Below is a small trained network, with its code and all its weights. Each question gives an input and a class and asks what happens when units are switched off, that is, made to give their printed mean instead of their output.

import numpy as np


def w(rows, s, z=0):
    codes = np.array(rows[::2]) - 128.0
    scale = np.full(codes.shape[1], s)
    scale[-1] = z or s
    return codes * scale


def norm(h):
    return h / np.sqrt((h * h).mean(-1, keepdims=True) + 1e-5)


def f(y):
    return np.maximum(y, 0)


def log_softmax(a):
    a = a - a.max(-1, keepdims=True)
    return a - np.log(np.exp(a).sum(-1, keepdims=True))


def net(x, mask):
    res = np.array(x, float).reshape(1, 8) / 4 @ E
    u = 0
    for l in range(3):
        y = f(norm(res) @ A[l][:, :-1].T + A[l][:, -1])
        res = res + np.where(mask[u : u + 8], y, B[l][:, -1]) @ B[l][:, :-1]
        u += 8
    return log_softmax(norm(res)[-1] @ U[:, :-1].T + U[:, -1])


A, B = {}, {}
E = w([
[128,137,138,122,138,123,130,135,129,127,118],'x0',
[123,22,86,111,200,87,1,155,133,195,79],'x1',
[212,172,179,156,62,196,58,110,193,174,59],'x2',
[121,132,114,119,111,137,133,151,123,128,116],'x3',
[120,131,109,117,105,152,106,131,110,99,110],'x4',
[63,161,132,187,62,76,143,91,61,203,67],'x5',
[140,151,143,124,150,112,118,128,121,112,106],'x6',
[115,130,125,118,130,136,139,132,144,142,131],'x7',
],0.0075)
A[0] = w([
[7,182,130,168,105,96,83,43,81,235,57,40],'L0N0',
[183,83,174,92,149,146,74,234,238,78,148,108],'L0N1',
[81,171,157,172,99,125,108,64,74,229,53,74],'L0N2',
[106,128,121,125,141,107,162,98,90,161,151,57],'L0N3',
[171,53,110,107,144,111,95,141,174,172,56,38],'L0N4',
[106,143,162,154,48,120,130,137,169,67,190,100],'L0N5',
[67,66,136,165,182,135,1,145,137,225,58,24],'L0N6',
[193,90,200,113,41,135,75,126,203,193,57,4],'L0N7',
],0.0064,0.0029)
B[0] = w([
[194,49,140,165,81,31,204,211,196,124,136,229],'L0N0',
[187,57,124,110,73,70,97,133,172,110,157,255],'L0N1',
[171,110,161,129,82,144,110,177,194,72,140,219],'L0N2',
[161,120,115,192,144,141,133,135,124,99,68,152],'L0N3',
[116,111,125,71,111,208,82,56,86,159,148,191],'L0N4',
[165,127,231,88,177,91,101,133,110,187,133,188],'L0N5',
[116,148,156,94,149,130,119,152,1,205,172,231],'L0N6',
[31,206,58,227,193,154,165,93,183,128,120,218],'L0N7',
],0.0083,0.0071)
A[1] = w([
[204,198,130,191,130,241,146,155,147,124,145,145],'L1N0',
[108,114,147,116,199,167,125,164,168,60,158,76],'L1N1',
[129,48,117,88,132,161,113,109,178,118,148,41],'L1N2',
[70,124,104,170,223,128,119,123,106,145,59,184],'L1N3',
[196,255,78,184,165,179,48,140,175,225,103,6],'L1N4',
[141,132,59,177,126,111,103,198,136,106,133,17],'L1N5',
[43,90,99,80,174,77,157,119,121,126,107,16],'L1N6',
[89,25,125,154,234,86,166,127,54,104,120,49],'L1N7',
],0.0072,0.0018)
B[1] = w([
[96,128,140,170,180,144,125,9,174,219,58,253],'L1N0',
[175,124,61,209,2,78,132,153,82,126,14,194],'L1N1',
[203,212,136,175,99,68,143,212,146,82,134,211],'L1N2',
[240,98,151,130,116,116,143,137,154,107,123,165],'L1N3',
[45,70,56,148,169,167,151,41,164,26,107,242],'L1N4',
[53,127,128,108,111,122,204,117,133,96,199,165],'L1N5',
[67,164,68,185,143,154,148,187,130,147,95,173],'L1N6',
[26,134,122,147,152,162,48,85,175,57,96,239],'L1N7',
],0.006,0.0052)
A[2] = w([
[131,243,231,90,132,160,248,67,89,176,97,86],'L2N0',
[100,75,156,76,89,99,132,155,133,77,196,105],'L2N1',
[248,113,103,91,170,184,93,120,218,68,183,82],'L2N2',
[201,175,137,150,88,157,217,56,156,111,171,94],'L2N3',
[135,65,114,177,104,127,113,191,75,254,89,193],'L2N4',
[42,176,66,141,229,131,202,185,94,82,102,8],'L2N5',
[35,117,107,125,151,81,132,103,110,80,158,87],'L2N6',
[79,144,87,143,155,118,101,214,118,113,171,26],'L2N7',
],0.0071,0.0014)
B[2] = w([
[148,115,73,2,210,129,51,137,63,166,208,230],'L2N0',
[142,178,152,115,129,122,169,110,189,218,58,204],'L2N1',
[123,177,192,162,51,100,245,219,131,116,119,254],'L2N2',
[91,49,78,83,135,120,66,156,4,105,109,251],'L2N3',
[184,192,132,59,137,147,137,136,106,36,153,210],'L2N4',
[120,82,118,177,113,209,106,65,217,166,95,190],'L2N5',
[167,172,111,188,67,186,149,80,139,167,135,188],'L2N6',
[92,202,193,145,175,128,150,39,124,113,105,175],'L2N7',
],0.0075,0.0065)
U = w([
[170,132,178,164,21,44,194,228,161,91,125,249],'0',
[51,140,115,208,136,185,126,19,207,116,92,45],'1',
[132,135,140,5,169,150,47,132,28,163,186,58],'2',
],0.013,0.0012)

Each question gives the input, the list of numbers given to net, and the class t.
The units are the neurons (one row each of A and B). Each row of codes is followed by its name. A weight is (code - 128) times the scale printed after its matrix; where a second scale follows, it is the last column's (A, B and U).
mask holds one flag per neuron, layer by layer. A switched-off neuron (its flag False) gives its mean, the last column of its row in B, instead of its output. The means were averaged over made-up inputs and are rounded, as every weight is.
A unit's drop is (log p(t) with every unit on - log p(t) with that unit switched off) / (log p(t) with every unit on - log p(t) with every unit switched off).
The circuit of an input: a set's keep is (log p(t) with only the set's units on - log p(t) with every unit switched off) / (log p(t) with every unit on - log p(t) with every unit switched off). Starting from the 12 units with the biggest drops (on a tie, the unit counted first), units are removed one at a time, each time the one whose removal leaves the highest keep (on an exact tie, the one counted first), for as long as the keep stays at least 0.8.
circuit, biggest first: the units of the circuit, biggest drop first
top k neurons: the k neurons with the biggest drops, biggest first
k most important neurons of layer l: the k neurons of layer l with the biggest drops, biggest first
drop of u: that unit's drop, to one decimal
input [-7,3,-1,7,-5,2,0,-7], class 2: circuit, biggest first : [L0N6]
input [4,5,-1,-7,1,6,4,-6], class 0: 2 most important neurons of layer 2 : [L2N0, L2N3]
input [7,3,4,-3,5,-5,-4,-3], class 0: top 2 neurons : [L0N1, L2N2]
input [6,3,-6,-2,-8,-6,4,1], class 0: top 3 neurons : [L0N1, L0N7, L0N6]
input [-4,-8,7,-4,-6,3,6,6], class 2: top 2 neurons : [L2N0, L2N3]
input [5,6,6,7,-7,-5,-7,3], class 1: top 4 neurons : [L0N7, L0N0, L1N4, L2N0]
input [6,-8,-7,7,0,-6,-2,1], class 2: top 4 neurons : [L0N1, L0N0, L0N7, L2N0]
input [8,8,8,6,8,-7,2,2], class 1: top 4 neurons : [L0N7, L0N0, L1N4, L2N0]
input [6,-3,-8,1,-6,7,0,-8], class 1: top 4 neurons : [L0N1, L1N7, L2N5, L2N2]
input [2,-8,8,4,-2,7,-4,2], class 1: top 2 neurons : [L0N6, L1N0]
input [5,-7,5,6,8,-6,-7,2], class 2: 3 most important neurons of layer 0 : [L0N0, L0N2, L0N5]
input [3,7,6,6,-5,-8,8,-2], class 0: top 2 neurons : [L0N1, L2N2]
input [7,-5,8,-1,-6,7,-5,0], class 1: 2 most important neurons of layer 0 : [L0N7, L0N1]
input [0,0,8,8,-3,-4,8,-1], class 1: circuit, biggest first : [L0N7]
input [2,0,-7,0,-1,-8,1,-5], class 0: top 2 neurons : [L0N7, L0N1]
input [-8,-6,0,-2,3,-5,-8,-4], class 2: drop of L0N2 : 0.3
input [-2,3,4,1,7,-6,-5,-5], class 0: drop of L0N1 : 4.5
input [5,-7,-8,8,1,-5,-6,-4], class 1: drop of L0N1 : 0.1
